Here is a tiny trained network, its code and every weight. The questions are about switching its units off for an input and a class, where a switched-off unit gives its printed mean instead of its output.

import numpy as np


def w(rows, s, z=0):
    codes = np.array(rows[::2]) - 128.0
    scale = np.full(codes.shape[1], s)
    scale[-1] = z or s
    return codes * scale


def f(y):
    return np.maximum(y, 0)


def log_softmax(a):
    a = a - a.max(-1, keepdims=True)
    return a - np.log(np.exp(a).sum(-1, keepdims=True))


def net(x, mask):
    res = np.array(x, float).reshape(1, 5) / 4 @ E
    y = f(res @ A[0][:, :-1].T + A[0][:, -1])
    res = res + np.where(mask, y, B[0][:, -1]) @ B[0][:, :-1]
    return log_softmax(res[-1] @ U[:, :-1].T + U[:, -1])


A, B = {}, {}
E = w([
[153,111,129,96,155,23,118],'x0',
[169,248,122,59,120,119,147],'x1',
[71,149,106,205,164,126,148],'x2',
[172,129,145,222,181,146,137],'x3',
[52,119,195,144,102,136,133],'x4',
],0.011)
A[0] = w([
[156,143,113,76,114,144,133,92],'n0',
[115,104,116,126,107,84,125,251],'n1',
[77,146,112,64,95,189,134,185],'n2',
[113,71,93,159,125,115,104,52],'n3',
[135,184,125,141,142,144,130,190],'n4',
[177,136,78,181,144,147,124,68],'n5',
[181,165,236,64,113,181,134,100],'n6',
[50,95,118,98,104,176,140,183],'n7',
[153,88,121,139,135,126,140,197],'n8',
[110,170,110,166,147,129,129,200],'n9',
[73,246,96,216,154,171,131,113],'n10',
[121,96,102,155,137,152,123,32],'n11',
[111,155,152,171,142,144,105,39],'n12',
[161,117,81,94,154,83,150,30],'n13',
[154,155,115,185,153,157,126,161],'n14',
[150,143,120,79,144,87,137,208],'n15',
[216,81,98,153,148,141,113,111],'n16',
[132,123,121,102,146,113,143,55],'n17',
[115,62,107,133,127,135,142,152],'n18',
[174,124,125,158,151,153,118,38],'n19',
[155,131,114,170,138,123,113,88],'n20',
[109,111,144,109,148,70,133,193],'n21',
[90,50,123,140,134,92,141,128],'n22',
[111,104,121,99,133,80,139,129],'n23',
[172,110,112,180,147,97,123,184],'n24',
[166,147,144,79,103,164,134,165],'n25',
[115,112,141,130,127,28,127,185],'n26',
[162,110,121,163,161,144,150,63],'n27',
[177,149,79,168,130,156,124,206],'n28',
[80,103,122,119,119,158,112,42],'n29',
[130,81,118,165,133,115,133,153],'n30',
[114,211,104,201,151,153,133,64],'n31',
[97,119,172,167,129,30,126,67],'n32',
[154,97,151,135,141,118,121,194],'n33',
[91,111,113,116,128,171,129,211],'n34',
[129,145,130,123,107,44,116,154],'n35',
[53,93,126,98,130,117,127,193],'n36',
[101,124,154,163,139,161,129,6],'n37',
[83,98,181,151,176,20,127,44],'n38',
[154,191,159,99,122,149,104,65],'n39',
[52,55,102,114,84,155,121,81],'n40',
[134,132,127,143,132,126,135,55],'n41',
[167,145,109,104,128,98,107,28],'n42',
[135,125,150,140,139,149,166,94],'n43',
],0.014,0.0021)
B[0] = w([
[149,171,110,129,105,196,113,202],'n0',
[108,120,151,161,157,146,107,182],'n1',
[93,149,160,75,43,30,95,226],'n2',
[158,113,170,117,194,165,122,186],'n3',
[191,151,115,143,126,135,130,185],'n4',
[115,107,84,69,139,131,181,191],'n5',
[231,155,194,158,63,161,197,237],'n6',
[97,172,174,60,121,30,89,219],'n7',
[119,110,145,93,150,147,146,169],'n8',
[140,135,74,167,152,118,116,181],'n9',
[156,177,6,197,179,53,105,250],'n10',
[126,126,140,123,185,144,134,167],'n11',
[147,139,105,147,137,111,106,166],'n12',
[97,142,74,94,142,206,61,201],'n13',
[123,159,57,107,145,118,161,196],'n14',
[127,119,72,133,115,204,59,222],'n15',
[80,99,139,38,108,185,170,203],'n16',
[107,141,112,131,120,154,105,153],'n17',
[134,149,183,119,175,144,130,189],'n18',
[108,117,124,74,124,124,169,169],'n19',
[108,136,97,95,117,103,157,162],'n20',
[102,92,127,179,129,142,92,189],'n21',
[159,107,192,181,189,164,149,205],'n22',
[96,130,124,154,155,141,83,183],'n23',
[65,100,90,80,97,99,157,189],'n24',
[166,147,142,140,58,179,151,211],'n25',
[101,68,95,205,130,155,80,209],'n26',
[114,116,100,76,137,121,163,172],'n27',
[139,122,92,85,127,122,193,200],'n28',
[102,163,161,94,146,80,104,174],'n29',
[152,103,140,135,184,165,156,183],'n30',
[168,174,40,161,150,75,139,212],'n31',
[125,65,159,222,104,104,158,191],'n32',
[128,103,138,134,155,164,162,166],'n33',
[124,156,150,91,138,79,129,181],'n34',
[94,114,96,146,119,180,79,202],'n35',
[94,125,177,98,129,71,99,202],'n36',
[134,142,104,145,147,122,101,176],'n37',
[122,28,167,235,104,113,158,208],'n38',
[193,142,150,132,109,171,140,203],'n39',
[128,181,217,115,192,85,102,228],'n40',
[135,131,117,124,124,128,131,136],'n41',
[116,155,109,113,137,200,80,190],'n42',
[138,139,113,138,146,132,125,151],'n43',
],0.023,0.011)
U = w([
[80,168,211,99,64,53,66,151],'0',
[102,119,128,139,96,208,31,59],'1',
[131,143,238,115,244,115,110,92],'2',
[70,47,93,42,172,160,254,17],'3',
[231,164,177,133,20,176,136,254],'4',
[57,3,179,232,116,129,135,236],'5',
[174,171,33,172,170,62,181,11],'6',
],0.0075,0.00086)

Each question gives the input, the list of numbers given to net, and the class t.
The units are the neurons (one row each of A and B). Each row of codes is followed by its name. A weight is (code - 128) times the scale printed after its matrix; where a second scale follows, it is the last column's (A, B and U).
mask holds one flag per neuron, in row order. A switched-off neuron (its flag False) gives its mean, the last column of its row in B, instead of its output. The means were averaged over made-up inputs and are rounded, as every weight is.
A unit's drop is (log p(t) with every unit on - log p(t) with that unit switched off) / (log p(t) with every unit on - log p(t) with every unit switched off).
The circuit of an input: a set's keep is (log p(t) with only the set's units on - log p(t) with every unit switched off) / (log p(t) with every unit on - log p(t) with every unit switched off). Starting from the 12 units with the biggest drops (on a tie, the unit counted first), units are removed one at a time, each time the one whose removal leaves the highest keep (on an exact tie, the one counted first), for as long as the keep stays at least 0.8.
circuit, biggest first: the units of the circuit, biggest drop first
k most important neurons: the k neurons with the biggest drops, biggest first
drop when u is switched off: that unit's drop, to one decimal
input [4,-6,-2,-1,-6], class 3: circuit, biggest first -> n16
input [0,6,0,-8,6], class 0: 3 most important neurons -> n2; n7; n36
input [-3,-7,-5,-7,2], class 2: 4 most important neurons -> n40; n22; n18; n3
input [-7,5,-1,-6,2], class 4: 3 most important neurons -> n6; n25; n39
input [2,-3,8,-7,6], class 2: 4 most important neurons -> n40; n7; n29; n36
input [-4,-3,-8,-5,-5], class 4: 3 most important neurons -> n25; n6; n0
input [2,-7,5,-2,-4], class 2: 3 most important neurons -> n3; n40; n18
input [5,-6,6,-8,4], class 5: 3 most important neurons -> n38; n32; n26
input [6,-1,-5,-5,2], class 5: 4 most important neurons -> n38; n32; n26; n21
input [7,2,3,-2,-3], class 1: 2 most important neurons -> n13; n15
input [2,-8,6,-1,5], class 2: 2 most important neurons -> n40; n3
input [5,-6,5,-6,6], class 5: 2 most important neurons -> n38; n32
input [0,-2,7,2,-8], class 3: 2 most important neurons -> n16; n5
input [-1,5,7,-8,-1], class 0: circuit, biggest first -> n2
input [5,-8,-7,0,7], class 5: drop when n38 is switched off -> 5.1
input [6,-6,8,-1,-4], class 5: drop when n29 is switched off -> 0.0
input [-5,0,-4,1,-5], class 4: drop when n5 is switched off -> -0.7
